Below is a small trained network, with its code and all its weights. Each question gives an input and a target symbol and asks what happens when units are switched off, that is, made to give their printed mean instead of their output.

import numpy as np


def w(rows, s, z=0):
    codes = np.array(rows[::2]) - 128.0
    scale = np.full(codes.shape[1], s)
    scale[-1] = z or s
    return codes * scale


def f(y):
    return y / 2 * (1 + np.tanh(0.7978845608 * (y + 0.044715 * y**3)))


def softmax(a):
    e = np.exp(a - a.max(-1, keepdims=True))
    return e / e.sum(-1, keepdims=True)


def log_softmax(a):
    a = a - a.max(-1, keepdims=True)
    return a - np.log(np.exp(a).sum(-1, keepdims=True))


def net(x, mask):
    ids = ['ΓΩαβδεζημπφψ'.index(c) for c in x.split()]
    T = len(ids)
    res = E[ids] + P[:T]
    u = 0
    for l in range(2):
        q, k, v = (res @ M[l].T for M in (Q, K, V))
        z = softmax(np.where(np.tri(T) > 0, q @ k.T / 2**0.5, -1e9)) @ v
        res = res + np.where(mask[u], z, O[l][:, -1]) @ O[l][:, :-1]
        u += 1
        y = f(res @ A[l][:, :-1].T + A[l][:, -1])
        res = res + np.where(mask[u : u + 8], y, B[l][:, -1]) @ B[l][:, :-1]
        u += 8
    return log_softmax(res[-1] @ U[:, :-1].T + U[:, -1])


Q, K, V, O, A, B = {}, {}, {}, {}, {}, {}
E = w([
[171,113,200,145,127,130,165,113,139,147,71],'Γ',
[143,190,181,50,151,85,96,169,117,105,92],'Ω',
[178,123,175,134,128,141,170,89,146,139,108],'α',
[63,144,149,161,184,78,181,147,101,171,150],'β',
[195,135,160,138,91,86,191,83,133,137,95],'δ',
[128,109,130,99,66,137,196,68,165,141,64],'ε',
[122,146,105,172,150,216,79,201,116,223,157],'ζ',
[116,117,117,138,127,203,143,125,254,167,76],'η',
[173,100,133,140,173,145,229,154,194,128,119],'μ',
[103,129,97,117,74,55,117,142,162,201,212],'π',
[75,102,105,139,100,162,142,121,92,108,143],'φ',
[168,119,127,167,145,123,104,67,124,91,203],'ψ',
],0.012)
P = w([
[91,149,194,13,108,140,164,134,87,194,136],'0',
[95,137,184,73,99,168,194,101,127,202,159],'1',
[98,122,166,97,97,181,221,101,156,180,173],'2',
[120,122,142,137,107,157,208,92,150,161,152],'3',
[136,101,112,156,116,139,192,93,148,142,123],'4',
[137,86,92,185,101,130,173,94,164,120,118],'5',
[143,68,54,198,106,114,160,86,174,99,107],'6',
[151,59,50,233,117,115,153,85,160,88,102],'7',
[160,46,27,253,113,98,124,75,150,68,74],'8',
],0.0053)
Q[0] = w([
[164,177,168,76,175,145,76,131,69,55,63],'0.h0',
[54,200,106,48,200,99,10,240,102,110,176],'0.h0',
],0.011)
K[0] = w([
[191,129,170,11,86,144,143,107,174,135,79],'0.h0',
[110,194,249,61,141,146,144,118,90,158,115],'0.h0',
],0.011)
V[0] = w([
[141,139,87,107,3,70,81,68,77,136,172],'0.h0',
[58,117,4,113,117,213,45,182,211,193,178],'0.h0',
],0.0056)
O[0] = w([
[255,127,206,143,8,228,219,196,111,63,153,248],'0.h0',
[189,7,72,81,41,116,35,141,224,162,174,208],'0.h0',
],0.0058,0.0014)
A[0] = w([
[136,65,110,166,91,171,167,118,133,63,102,217],'0.n0',
[131,180,187,161,159,122,211,91,143,163,49,223],'0.n1',
[169,44,136,65,64,56,154,70,231,253,132,202],'0.n2',
[52,81,74,121,81,181,156,124,71,112,175,227],'0.n3',
[196,75,180,163,87,166,200,70,205,90,108,181],'0.n4',
[99,79,78,199,155,122,144,52,120,77,153,251],'0.n5',
[183,190,183,163,191,128,116,72,109,75,197,186],'0.n6',
[143,126,176,69,44,147,167,132,134,158,175,163],'0.n7',
],0.006,0.0031)
B[0] = w([
[140,46,108,151,66,181,147,97,115,77,66,227],'0.n0',
[119,233,191,121,154,124,206,150,180,183,41,211],'0.n1',
[156,64,152,94,92,56,130,111,223,230,152,250],'0.n2',
[11,100,105,103,72,190,107,117,31,127,139,221],'0.n3',
[236,92,134,140,84,158,235,61,183,102,106,254],'0.n4',
[80,72,68,178,110,109,122,3,75,88,137,210],'0.n5',
[236,183,156,139,201,83,96,111,117,73,219,146],'0.n6',
[146,88,178,86,73,124,243,145,98,170,166,196],'0.n7',
],0.005,0.0059)
Q[1] = w([
[226,100,249,225,105,137,253,24,164,104,29],'1.h0',
[123,222,139,138,206,146,76,193,48,50,99],'1.h0',
],0.0057)
K[1] = w([
[146,78,97,171,93,110,133,50,139,68,87],'1.h0',
[136,183,201,3,114,108,202,152,135,166,132],'1.h0',
],0.0061)
V[1] = w([
[100,117,81,152,139,137,107,97,37,2,248],'1.h0',
[2,92,101,51,90,196,120,134,103,137,46],'1.h0',
],0.0054)
O[1] = w([
[166,199,60,117,153,94,253,180,173,153,239,153],'1.h0',
[132,191,20,3,157,163,87,123,197,33,47,253],'1.h0',
],0.005,0.0056)
A[1] = w([
[165,151,106,94,158,150,140,91,173,73,47,155],'1.n0',
[163,185,94,144,135,97,191,169,156,168,222,107],'1.n1',
[121,103,165,228,109,187,72,193,44,235,141,252],'1.n2',
[98,192,167,84,205,98,41,146,107,93,61,158],'1.n3',
[91,122,89,57,124,96,39,133,176,126,168,180],'1.n4',
[78,87,142,180,87,198,128,84,53,100,54,155],'1.n5',
[78,76,122,156,97,125,140,128,63,141,254,138],'1.n6',
[28,104,125,198,172,26,113,49,122,235,121,205],'1.n7',
],0.0059,0.004)
B[1] = w([
[143,184,107,79,163,154,101,86,129,107,121,245],'1.n0',
[91,110,147,153,136,170,160,192,159,76,228,180],'1.n1',
[254,174,88,121,218,141,79,185,96,181,127,176],'1.n2',
[108,55,182,82,175,110,97,242,198,54,154,168],'1.n3',
[77,204,147,242,55,174,150,174,130,101,83,171],'1.n4',
[79,134,170,154,87,165,121,165,68,72,120,254],'1.n5',
[125,157,148,56,147,157,64,59,68,72,161,203],'1.n6',
[48,158,91,163,210,65,76,70,145,162,181,180],'1.n7',
],0.0065,0.006)
U = w([
[135,115,178,103,168,97,90,207,148,53,115,186],'Γ',
[185,156,79,180,163,205,72,184,121,187,122,231],'Ω',
[122,141,143,131,154,129,136,127,110,144,122,70],'α',
[150,128,149,132,180,148,108,85,120,118,216,104],'β',
[149,233,145,229,91,106,154,117,68,146,76,98],'δ',
[63,151,117,94,71,187,135,96,53,75,100,192],'ε',
[163,49,129,50,120,37,85,88,71,183,132,162],'ζ',
[91,133,144,161,99,95,60,70,183,136,131,52],'η',
[38,172,81,133,205,44,152,62,124,172,120,169],'μ',
[169,19,166,150,89,138,116,168,135,120,111,4],'π',
[210,170,88,65,182,131,150,80,185,147,93,110],'φ',
[96,112,131,195,93,110,212,253,184,141,145,113],'ψ',
],0.0057,0.0029)

Each question gives the input, a string of symbols that net reads in full, and the target symbol t.
The units are the heads (2 rows each of Q, K, V and O) and the neurons (one row each of A and B). Each row of codes is followed by its name. A weight is (code - 128) times the scale printed after its matrix; where a second scale follows, it is the last column's (O, A, B and U).
mask holds one flag per unit, layer by layer, with each layer's heads first. A switched-off unit (its flag False) gives its mean, the last column of its rows in O or B, instead of its output. The means were averaged over made-up inputs and are rounded, as every weight is.
A unit's drop is (log p(t) with every unit on - log p(t) with that unit switched off) / (log p(t) with every unit on - log p(t) with every unit switched off).
The circuit of an input: a set's keep is (log p(t) with only the set's units on - log p(t) with every unit switched off) / (log p(t) with every unit on - log p(t) with every unit switched off). Starting from the 12 units with the biggest drops (on a tie, the unit counted first), units are removed one at a time, each time the one whose removal leaves the highest keep (on an exact tie, the one counted first), for as long as the keep stays at least 0.8.
circuit, biggest first: the units of the circuit, biggest drop first
unit that matters most: the unit with the biggest drop
top k neurons: the k neurons with the biggest drops, biggest first
top k neurons in layer l: the k neurons of layer l with the biggest drops, biggest first
drop when u is switched off: that unit's drop, to one decimal
input ζ ζ Γ, target ζ: top neuron -> [0.n2]
input Γ π α ε, target π: circuit, biggest first -> [0.h0, 1.h0, 0.n2, 0.n4]
input π φ α δ π δ δ, target π: circuit, biggest first -> [1.h0, 0.h0, 0.n4, 0.n2]
input φ δ Γ μ φ δ Γ ζ α, target ζ: circuit, biggest first -> [0.h0, 1.h0, 0.n2]
input π φ β Ω π, target μ: circuit, biggest first -> [0.h0, 1.n7, 0.n4]
input δ φ Γ Γ φ β, target μ: circuit, biggest first -> [1.n7, 0.h0, 0.n4]
input Γ δ δ φ φ Ω, target Γ: top 2 neurons -> [1.n3, 0.n1]
input β α η, target η: top 2 neurons -> [0.n2, 1.n7]
input Γ ζ ε, target ζ: circuit, biggest first -> [0.h0, 0.n2]
input φ Ω Γ φ φ ψ Ω Γ, target ψ: top 2 neurons in layer 0 -> [0.n1, 0.n5]
input ζ φ μ μ, target φ: circuit, biggest first -> [0.n1, 0.n3, 1.h0, 1.n5]
input π ψ Γ μ α, target μ: circuit, biggest first -> [0.h0, 1.n7, 1.h0, 0.n1]
input φ ε ψ φ δ, target ψ: top 2 neurons in layer 1 -> [1.n1, 1.n6]
input α φ φ φ α δ Γ, target δ: top 2 neurons -> [0.n4, 1.n3]
input π φ μ ψ π, target β: unit that matters most -> 1.h0
input μ φ δ φ ψ φ Γ, target ψ: top 2 neurons in layer 1 -> [1.n1, 1.n6]
input Γ φ ζ β φ π π μ, target π: top 2 neurons -> [0.n4, 0.n0]
input φ Γ μ φ φ α μ, target φ: top 2 neurons -> [0.n1, 0.n3]
input Ω φ ψ α δ, target ψ: top 4 neurons -> [0.n1, 1.n1, 0.n5, 0.n6]
input Γ Ω δ φ δ Γ δ ε, target ε: top neuron in layer 0 -> [0.n0]
input ψ π α, target ψ: top 2 neurons in layer 0 -> [0.n7, 0.n2]
input μ Γ π φ δ Γ, target φ: top 4 neurons -> [0.n1, 0.n5, 0.n3, 0.n2]
input φ φ φ μ φ φ δ ζ δ, target ζ: top 2 neurons -> [0.n4, 0.n2]
input δ δ Ω φ ζ ε, target φ: top 2 neurons -> [0.n2, 0.n3]
input φ φ δ φ π δ δ, target π: top 2 neurons in layer 0 -> [0.n4, 0.n0]
input φ φ β φ φ π, target ψ: top 3 neurons in layer 1 -> [1.n4, 1.n1, 1.n0]
input Γ φ Γ φ π β ψ, target β: top neuron in layer 0 -> [0.n6]
input δ Γ π φ ψ μ, target ψ: top 2 neurons -> [1.n1, 0.n1]
input φ δ φ Γ φ φ δ ψ η, target ψ: top 2 neurons -> [0.n5, 1.n1]
input δ φ φ δ, target φ: drop when 1.h0 is switched off -> 0.3
